Below are the code and all the weights of a small trained network. Each question names an input and a target symbol and asks about switching units off, where a switched-off unit gives its printed mean instead of its output.

import numpy as np


def w(rows, s, z=0):
    codes = np.array(rows[::2]) - 128.0
    scale = np.full(codes.shape[1], s)
    scale[-1] = z or s
    return codes * scale


def norm(h):
    return h / np.sqrt((h * h).mean(-1, keepdims=True) + 1e-5)


def f(y):
    return y / 2 * (1 + np.tanh(0.7978845608 * (y + 0.044715 * y**3)))


def softmax(a):
    e = np.exp(a - a.max(-1, keepdims=True))
    return e / e.sum(-1, keepdims=True)


def log_softmax(a):
    a = a - a.max(-1, keepdims=True)
    return a - np.log(np.exp(a).sum(-1, keepdims=True))


def net(x, mask):
    ids = ['αζηλμφψ'.index(c) for c in x.split()]
    T = len(ids)
    res = E[ids] + P[:T]
    u = 0
    for l in range(3):
        q, k, v = (norm(res) @ M[l].T for M in (Q, K, V))
        z = softmax(np.where(np.tri(T) > 0, q @ k.T / 2**0.5, -1e9)) @ v
        res = res + np.where(mask[u], z, O[l][:, -1]) @ O[l][:, :-1]
        u += 1
        y = f(norm(res) @ A[l][:, :-1].T + A[l][:, -1])
        res = res + np.where(mask[u : u + 4], y, B[l][:, -1]) @ B[l][:, :-1]
        u += 4
    return log_softmax(norm(res)[-1] @ U[:, :-1].T + U[:, -1])


Q, K, V, O, A, B = {}, {}, {}, {}, {}, {}
E = w([
[184,185,26,23,118,169,136,156,130,95],'α',
[163,116,86,153,216,154,98,130,134,96],'ζ',
[149,173,111,104,118,77,157,44,81,149],'η',
[89,112,4,113,189,160,181,148,64,131],'λ',
[109,142,94,166,146,139,117,173,102,136],'μ',
[122,127,253,71,70,194,192,208,199,136],'φ',
[90,104,157,108,183,133,137,182,148,218],'ψ',
],0.013)
P = w([
[146,101,149,220,119,169,81,191,199,125],'0',
[177,95,99,148,202,122,167,254,171,146],'1',
[166,105,129,138,184,111,145,217,138,138],'2',
[154,115,140,115,171,100,135,196,132,132],'3',
[148,117,145,102,165,101,136,179,117,118],'4',
[122,137,150,100,155,116,123,153,130,138],'5',
],0.0073)
Q[0] = w([
[177,148,187,187,83,93,83,69,162,110],'0.h0',
[173,148,159,202,37,9,128,2,88,112],'0.h0',
],0.0058)
K[0] = w([
[103,104,150,134,103,153,64,143,166,180],'0.h0',
[153,108,92,140,152,254,15,230,237,152],'0.h0',
],0.006)
V[0] = w([
[2,33,135,86,153,222,90,141,125,104],'0.h0',
[73,144,90,43,225,125,231,140,97,172],'0.h0',
],0.0039)
O[0] = w([
[46,177,84,74,70,155,101,187,74,29,83],'0.h0',
[161,2,9,160,145,61,136,66,108,149,253],'0.h0',
],0.0094,0.0045)
A[0] = w([
[206,123,204,46,254,13,189,113,183,183,89],'0.n0',
[146,58,182,250,203,171,31,64,199,116,136],'0.n1',
[140,38,192,199,119,105,118,159,205,193,5],'0.n2',
[178,125,52,103,213,168,128,202,46,192,127],'0.n3',
],0.0042,0.0024)
B[0] = w([
[51,116,84,169,75,185,71,62,68,111,203],'0.n0',
[115,179,115,23,202,151,147,232,149,161,162],'0.n1',
[148,162,97,21,191,38,65,18,83,34,153],'0.n2',
[123,174,253,129,62,99,62,121,239,148,254],'0.n3',
],0.0064)
Q[1] = w([
[180,165,130,185,142,140,202,52,39,171],'1.h0',
[235,105,67,60,189,58,112,132,103,255],'1.h0',
],0.0069)
K[1] = w([
[58,241,79,254,208,173,58,142,22,210],'1.h0',
[131,129,10,133,76,125,117,99,7,4],'1.h0',
],0.0058)
V[1] = w([
[91,200,117,142,253,133,32,78,106,184],'1.h0',
[14,58,193,203,153,174,157,171,73,116],'1.h0',
],0.0062)
O[1] = w([
[125,121,161,87,98,168,250,195,107,162,108],'1.h0',
[53,91,118,126,164,134,237,49,134,110,2],'1.h0',
],0.011,0.0028)
A[1] = w([
[91,173,120,184,96,163,143,153,80,133,121],'1.n0',
[35,3,30,193,185,156,60,212,144,38,5],'1.n1',
[35,59,90,53,107,191,253,71,164,103,26],'1.n2',
[206,218,89,25,107,140,13,103,72,134,55],'1.n3',
],0.0048,0.0012)
B[1] = w([
[154,93,123,171,194,92,137,162,107,97,122],'1.n0',
[81,37,18,83,93,181,204,202,134,168,255],'1.n1',
[226,161,116,100,115,14,66,109,244,112,153],'1.n2',
[255,148,133,224,127,79,138,156,76,164,185],'1.n3',
],0.0074,0.0057)
Q[2] = w([
[45,150,135,155,75,187,133,153,110,1],'2.h0',
[87,90,44,121,149,143,49,132,85,80],'2.h0',
],0.0056)
K[2] = w([
[124,68,104,185,241,130,112,152,174,254],'2.h0',
[125,22,56,150,139,77,59,60,98,161],'2.h0',
],0.0051)
V[2] = w([
[151,164,148,124,92,84,214,179,11,184],'2.h0',
[164,39,84,189,1,171,62,193,87,170],'2.h0',
],0.005)
O[2] = w([
[53,164,54,99,93,111,87,188,82,72,106],'2.h0',
[93,78,73,159,85,249,130,134,190,130,252],'2.h0',
],0.011,0.0033)
A[2] = w([
[19,115,151,213,141,59,145,179,105,98,6],'2.n0',
[155,112,95,89,120,102,87,162,72,107,54],'2.n1',
[138,95,135,210,177,151,101,12,151,99,86],'2.n2',
[131,161,180,181,100,137,166,101,74,55,155],'2.n3',
],0.011,0.0023)
B[2] = w([
[129,129,168,251,139,134,126,102,94,154,144],'2.n0',
[62,170,152,96,135,168,67,104,126,120,213],'2.n1',
[81,189,216,117,99,184,143,97,157,58,252],'2.n2',
[96,96,81,176,134,133,103,94,71,159,128],'2.n3',
],0.014,0.0039)
U = w([
[108,65,35,116,118,178,158,96,133,164,163],'α',
[36,178,91,112,154,125,67,108,72,100,87],'ζ',
[146,202,131,81,147,196,196,212,111,123,87],'η',
[88,155,165,92,133,187,113,64,181,76,250],'λ',
[136,140,116,75,168,3,134,104,152,108,219],'μ',
[180,113,172,212,157,160,181,85,91,200,77],'φ',
[191,153,106,140,101,127,22,148,172,113,43],'ψ',
],0.0063,0.0014)

Each question gives the input, a string of symbols that net reads in full, and the target symbol t.
The units are the heads (2 rows each of Q, K, V and O) and the neurons (one row each of A and B). Each row of codes is followed by its name. A weight is (code - 128) times the scale printed after its matrix; where a second scale follows, it is the last column's (O, A, B and U).
mask holds one flag per unit, layer by layer, with each layer's heads first. A switched-off unit (its flag False) gives its mean, the last column of its rows in O or B, instead of its output. The means were averaged over made-up inputs and are rounded, as every weight is.
A unit's drop is (log p(t) with every unit on - log p(t) with that unit switched off) / (log p(t) with every unit on - log p(t) with every unit switched off).
The circuit of an input: a set's keep is (log p(t) with only the set's units on - log p(t) with every unit switched off) / (log p(t) with every unit on - log p(t) with every unit switched off). Starting from the 12 units with the biggest drops (on a tie, the unit counted first), units are removed one at a time, each time the one whose removal leaves the highest keep (on an exact tie, the one counted first), for as long as the keep stays at least 0.8.
units of the circuit, in order: the units of the circuit, biggest drop first
unit that matters most: the unit with the biggest drop
k most important neurons: the k neurons with the biggest drops, biggest first
k most important neurons of layer l: the k neurons of layer l with the biggest drops, biggest first
input α α λ η, target α: units of the circuit, in order	(1.h0, 2.h0)
input φ λ φ η μ, target φ: units of the circuit, in order	(0.h0)
input λ μ μ η μ λ, target λ: units of the circuit, in order	(2.n2, 0.h0, 1.n1)
input μ φ η α λ μ, target μ: units of the circuit, in order	(0.h0, 1.h0, 2.h0)
input φ λ μ λ ζ, target α: units of the circuit, in order	(0.h0, 1.n1)
input φ ψ μ, target λ: units of the circuit, in order	(0.n3, 1.h0, 2.n2)
input α μ ψ φ ψ ζ, target λ: units of the circuit, in order	(1.h0, 2.n2, 0.n3, 0.h0)
input φ α ζ η ζ λ, target φ: 2 most important neurons of layer 1	(1.n1, 1.n3)
input α ζ η μ μ α, target α: units of the circuit, in order	(0.h0, 0.n0, 2.h0)
input λ λ ζ, target α: units of the circuit, in order	(1.n1, 0.h0)
input λ α α η ζ μ, target λ: units of the circuit, in order	(0.h0, 2.n2, 0.n2)
input η φ φ α, target η: 4 most important neurons	(0.n3, 0.n0, 0.n2, 1.n2)
input μ λ η φ μ ζ, target μ: units of the circuit, in order	(0.h0, 2.h0, 1.h0)
input μ η μ λ φ λ, target μ: units of the circuit, in order	(0.h0, 1.h0, 2.h0, 1.n1)
input μ μ η, target μ: 4 most important neurons	(1.n2, 0.n3, 0.n1, 0.n2)
input λ ζ φ ψ η, target λ: 3 most important neurons	(2.n2, 0.n1, 0.n2)
input η α λ, target η: units of the circuit, in order	(1.h0, 0.h0, 2.h0)
input η ζ ζ λ λ μ, target η: unit that matters most	1.h0
input ζ μ μ ψ, target μ: 3 most important neurons	(1.n2, 0.n2, 1.n1)
input η η μ ζ, target ζ: unit that matters most	2.h0
input ψ μ μ ψ, target μ: units of the circuit, in order	(1.h0, 1.n2, 0.h0, 2.h0)
input φ α λ η φ, target φ: 2 most important neurons of layer 0	(0.n3, 0.n0)
input μ μ μ, target φ: 3 most important neurons	(2.n0, 0.n3, 1.n1)
input α η φ φ η ψ, target ζ: 3 most important neurons	(0.n0, 1.n1, 0.n2)
input μ ψ α η α, target μ: 3 most important neurons of layer 0	(0.n3, 0.n1, 0.n2)
input μ φ φ α λ η, target μ: 2 most important neurons	(0.n3, 1.n2)
input φ μ μ ψ, target λ: 2 most important neurons	(2.n2, 0.n3)
input ζ α ψ α η μ, target ζ: unit that matters most	2.h0
